Below are the code and all the weights of a small trained network. Each question names an input and a class and asks about switching units off, where a switched-off unit gives its printed mean instead of its output.

import numpy as np


def w(rows, s, z=0):
    codes = np.array(rows[::2]) - 128.0
    scale = np.full(codes.shape[1], s)
    scale[-1] = z or s
    return codes * scale


def norm(h):
    return h / np.sqrt((h * h).mean(-1, keepdims=True) + 1e-5)


def f(y):
    return y / 2 * (1 + np.tanh(0.7978845608 * (y + 0.044715 * y**3)))


def log_softmax(a):
    a = a - a.max(-1, keepdims=True)
    return a - np.log(np.exp(a).sum(-1, keepdims=True))


def net(x, mask):
    res = np.array(x, float).reshape(1, 8) / 4 @ E
    u = 0
    for l in range(2):
        y = f(norm(res) @ A[l][:, :-1].T + A[l][:, -1])
        res = res + np.where(mask[u : u + 7], y, B[l][:, -1]) @ B[l][:, :-1]
        u += 7
    return log_softmax(norm(res)[-1] @ U[:, :-1].T + U[:, -1])


A, B = {}, {}
E = w([
[132,85,117,152,190,47,93,144,131,46],'x0',
[126,124,181,132,101,154,128,201,120,122],'x1',
[124,48,122,80,89,159,178,70,220,76],'x2',
[125,150,84,174,122,146,179,112,154,135],'x3',
[132,92,67,68,3,115,25,251,181,157],'x4',
[201,170,42,43,108,211,142,179,213,210],'x5',
[121,213,163,100,185,187,127,118,76,118],'x6',
[108,105,84,135,85,180,138,98,45,96],'x7',
],0.0044)
A[0] = w([
[131,74,208,91,163,88,122,155,182,58,99],'0.n1',
[131,124,102,94,157,209,232,39,175,147,4],'0.n2',
[91,152,221,104,146,169,122,122,43,128,13],'0.n3',
[98,179,197,134,120,174,155,99,60,129,63],'0.n4',
[78,152,168,135,163,90,87,197,80,113,52],'0.n5',
[104,78,83,77,65,167,106,85,68,84,91],'0.n6',
[97,89,134,141,2,143,115,186,125,161,82],'0.n7',
],0.0066,0.0028)
B[0] = w([
[91,108,60,174,179,165,160,57,102,70,226],'0.n1',
[251,253,193,200,182,198,138,135,136,180,235],'0.n2',
[180,207,178,167,106,171,126,141,194,147,214],'0.n3',
[195,171,192,211,177,178,142,136,149,129,227],'0.n4',
[178,239,186,194,143,193,197,115,141,173,194],'0.n5',
[124,140,172,181,228,112,160,43,130,56,202],'0.n6',
[66,80,80,19,87,106,107,131,136,132,253],'0.n7',
],0.0051,0.0033)
A[1] = w([
[159,146,115,1,104,195,114,186,185,151,30],'1.n1',
[137,150,149,19,76,154,118,165,196,174,6],'1.n2',
[170,140,136,195,171,96,99,197,118,114,32],'1.n3',
[128,135,218,116,125,163,142,78,106,139,124],'1.n4',
[153,96,60,128,124,118,139,147,184,146,204],'1.n5',
[146,132,124,101,116,193,226,61,181,132,1],'1.n6',
[194,133,113,139,114,83,117,123,122,161,61],'1.n7',
],0.0065,0.0021)
B[1] = w([
[91,136,75,38,51,81,72,242,83,253,254],'1.n1',
[102,137,130,105,79,105,100,250,69,191,227],'1.n2',
[182,150,149,134,126,179,175,107,132,160,169],'1.n3',
[188,190,158,165,100,99,54,193,190,142,222],'1.n4',
[133,172,170,135,141,156,143,127,6,167,207],'1.n5',
[183,219,179,120,133,188,100,115,123,91,201],'1.n6',
[148,110,199,193,116,76,119,190,75,165,125],'1.n7',
],0.0057,0.0037)
U = w([
[109,129,102,45,38,126,102,216,107,235,127],'0',
[202,219,209,235,181,196,167,100,141,123,218],'1',
[54,1,92,104,127,92,142,51,130,39,6],'2',
],0.0086,0.0021)

Each question gives the input, the list of numbers given to net, and the class t.
The units are the neurons (one row each of A and B). Each row of codes is followed by its name. A weight is (code - 128) times the scale printed after its matrix; where a second scale follows, it is the last column's (A, B and U).
mask holds one flag per neuron, layer by layer. A switched-off neuron (its flag False) gives its mean, the last column of its row in B, instead of its output. The means were averaged over made-up inputs and are rounded, as every weight is.
A unit's drop is (log p(t) with every unit on - log p(t) with that unit switched off) / (log p(t) with every unit on - log p(t) with every unit switched off).
The circuit of an input: a set's keep is (log p(t) with only the set's units on - log p(t) with every unit switched off) / (log p(t) with every unit on - log p(t) with every unit switched off). Starting from the 12 units with the biggest drops (on a tie, the unit counted first), units are removed one at a time, each time the one whose removal leaves the highest keep (on an exact tie, the one counted first), for as long as the keep stays at least 0.8.
units of the circuit, in order: the units of the circuit, biggest drop first
top k neurons: the k neurons with the biggest drops, biggest first
k most important neurons of layer l: the k neurons of layer l with the biggest drops, biggest first
drop when u is switched off: that unit's drop, to one decimal
input [-2,0,7,-1,4,-3,6,1], class 2: units of the circuit, in order : (0.n6; 0.n5; 0.n7)
input [6,-2,0,1,1,2,-5,0], class 2: top neuron : (0.n2)
input [-5,-7,8,-5,-1,7,-6,7], class 1: 2 most important neurons of layer 0 : (0.n6; 0.n2)
input [-2,-2,6,-7,-4,7,-8,2], class 1: top 3 neurons : (0.n2; 1.n6; 0.n6)
input [7,1,-1,7,4,0,-1,-2], class 1: top 2 neurons : (1.n1; 1.n5)
input [-2,0,-8,4,7,-8,3,-5], class 1: top 2 neurons : (0.n5; 1.n1)
input [4,6,8,6,2,-7,5,5], class 2: top 2 neurons : (0.n2; 0.n5)
input [2,2,-3,-5,6,-4,-3,7], class 2: top 2 neurons : (0.n6; 1.n1)
input [0,-5,8,-3,0,-3,-1,6], class 1: 2 most important neurons of layer 0 : (0.n2; 0.n7)
input [5,4,7,-2,3,3,-3,6], class 2: drop when 0.n6 is switched off : 0.4
input [-3,-6,0,-3,2,-5,-2,-2], class 2: drop when 0.n5 is switched off : 0.0
input [7,6,7,-6,8,-5,-3,-6], class 2: drop when 0.n1 is switched off : 0.4
